Below are the code and all the weights of a small trained network. Each question names an input and a class and asks about switching units off, where a switched-off unit gives its printed mean instead of its output.

import numpy as np


def w(rows, s, z=0):
    codes = np.array(rows[::2]) - 128.0
    scale = np.full(codes.shape[1], s)
    scale[-1] = z or s
    return codes * scale


def f(y):
    return np.maximum(y, 0)


def log_softmax(a):
    a = a - a.max(-1, keepdims=True)
    return a - np.log(np.exp(a).sum(-1, keepdims=True))


def net(x, mask):
    res = np.array(x, float).reshape(1, 5) / 4 @ E
    y = f(res @ A[0][:, :-1].T + A[0][:, -1])
    res = res + np.where(mask, y, B[0][:, -1]) @ B[0][:, :-1]
    return log_softmax(res[-1] @ U[:, :-1].T + U[:, -1])


A, B = {}, {}
E = w([
[216,74,137,100,128,117,102],'x0',
[79,109,117,248,67,127,104],'x1',
[204,219,148,113,80,100,102],'x2',
[142,130,191,136,154,197,45],'x3',
[164,94,131,107,130,103,95],'x4',
],0.015)
A[0] = w([
[145,182,203,174,49,134,122,160],'N0',
[183,101,110,138,98,61,130,206],'N1',
[35,63,114,110,125,131,155,228],'N2',
[137,187,110,90,166,116,185,253],'N3',
[170,13,175,124,176,141,114,153],'N4',
[222,120,140,117,77,43,170,136],'N5',
[194,154,154,88,139,129,149,152],'N6',
[59,115,88,164,186,150,196,194],'N7',
[115,189,103,117,61,79,146,146],'N8',
[107,129,109,247,127,147,98,178],'N9',
[175,28,132,127,149,135,46,184],'N10',
[135,191,234,148,68,102,71,161],'N11',
[113,121,115,90,216,147,163,128],'N12',
[174,64,124,129,186,122,121,131],'N13',
],0.013,0.0041)
B[0] = w([
[74,183,101,180,64,147,38,230],'N0',
[114,71,50,109,45,56,109,206],'N1',
[165,78,99,186,194,144,254,238],'N2',
[168,214,182,70,135,69,137,232],'N3',
[64,11,141,73,171,179,111,227],'N4',
[162,143,46,24,21,125,153,241],'N5',
[157,141,137,85,83,154,127,216],'N6',
[202,119,163,181,141,140,229,248],'N7',
[117,182,130,163,147,86,124,221],'N8',
[57,88,105,214,48,196,162,246],'N9',
[95,38,179,122,129,188,77,232],'N10',
[104,150,109,157,97,159,9,241],'N11',
[199,135,160,122,242,104,164,212],'N12',
[127,65,138,68,159,136,93,191],'N13',
],0.0095,0.015)
U = w([
[179,254,238,23,143,150,91,202],'0',
[150,75,90,200,97,194,191,171],'1',
[179,150,14,51,56,19,118,2],'2',
[118,9,173,54,161,160,86,116],'3',
[233,108,143,84,189,110,198,132],'4',
[123,156,95,164,81,182,30,185],'5',
[203,75,81,9,60,164,91,99],'6',
],0.0093,0.0016)

Each question gives the input, the list of numbers given to net, and the class t.
The units are the neurons (one row each of A and B). Each row of codes is followed by its name. A weight is (code - 128) times the scale printed after its matrix; where a second scale follows, it is the last column's (A, B and U).
mask holds one flag per neuron, in row order. A switched-off neuron (its flag False) gives its mean, the last column of its row in B, instead of its output. The means were averaged over made-up inputs and are rounded, as every weight is.
A unit's drop is (log p(t) with every unit on - log p(t) with that unit switched off) / (log p(t) with every unit on - log p(t) with every unit switched off).
The circuit of an input: a set's keep is (log p(t) with only the set's units on - log p(t) with every unit switched off) / (log p(t) with every unit on - log p(t) with every unit switched off). Starting from the 12 units with the biggest drops (on a tie, the unit counted first), units are removed one at a time, each time the one whose removal leaves the highest keep (on an exact tie, the one counted first), for as long as the keep stays at least 0.8.
circuit, biggest first: the units of the circuit, biggest drop first
unit that matters most: the unit with the biggest drop
top k neurons: the k neurons with the biggest drops, biggest first
drop of u: that unit's drop, to one decimal
input [7,3,5,-3,2], class 2: unit that matters most	N1
input [-2,-3,7,3,5], class 2: circuit, biggest first	(N5 N4)
input [-8,-1,7,-3,0], class 0: top 2 neurons	(N3 N1)
input [-2,-4,-8,1,3], class 4: top 3 neurons	(N2 N12 N7)
input [-4,-3,3,3,8], class 0: top 2 neurons	(N9 N1)
input [-5,-7,3,-3,7], class 2: top 3 neurons	(N5 N10 N7)
input [-2,-5,7,2,3], class 0: top 2 neurons	(N3 N9)
input [-2,-4,7,-4,-6], class 0: top 2 neurons	(N3 N9)
input [7,5,-8,2,-2], class 3: top 2 neurons	(N4 N10)
input [-2,-5,0,2,6], class 3: top 2 neurons	(N4 N5)
input [-3,3,0,-8,4], class 2: top 2 neurons	(N1 N10)
input [-2,-8,2,-5,1], class 0: top 2 neurons	(N3 N12)
input [8,-3,1,4,1], class 3: top 2 neurons	(N4 N10)
input [-5,-8,-1,-1,-1], class 4: circuit, biggest first	(N12)
input [-8,-6,-6,4,4], class 4: drop of N9	0.0
input [-3,-7,0,-6,-6], class 4: drop of N7	0.2
input [-4,-2,8,0,-2], class 0: drop of N9	1.4
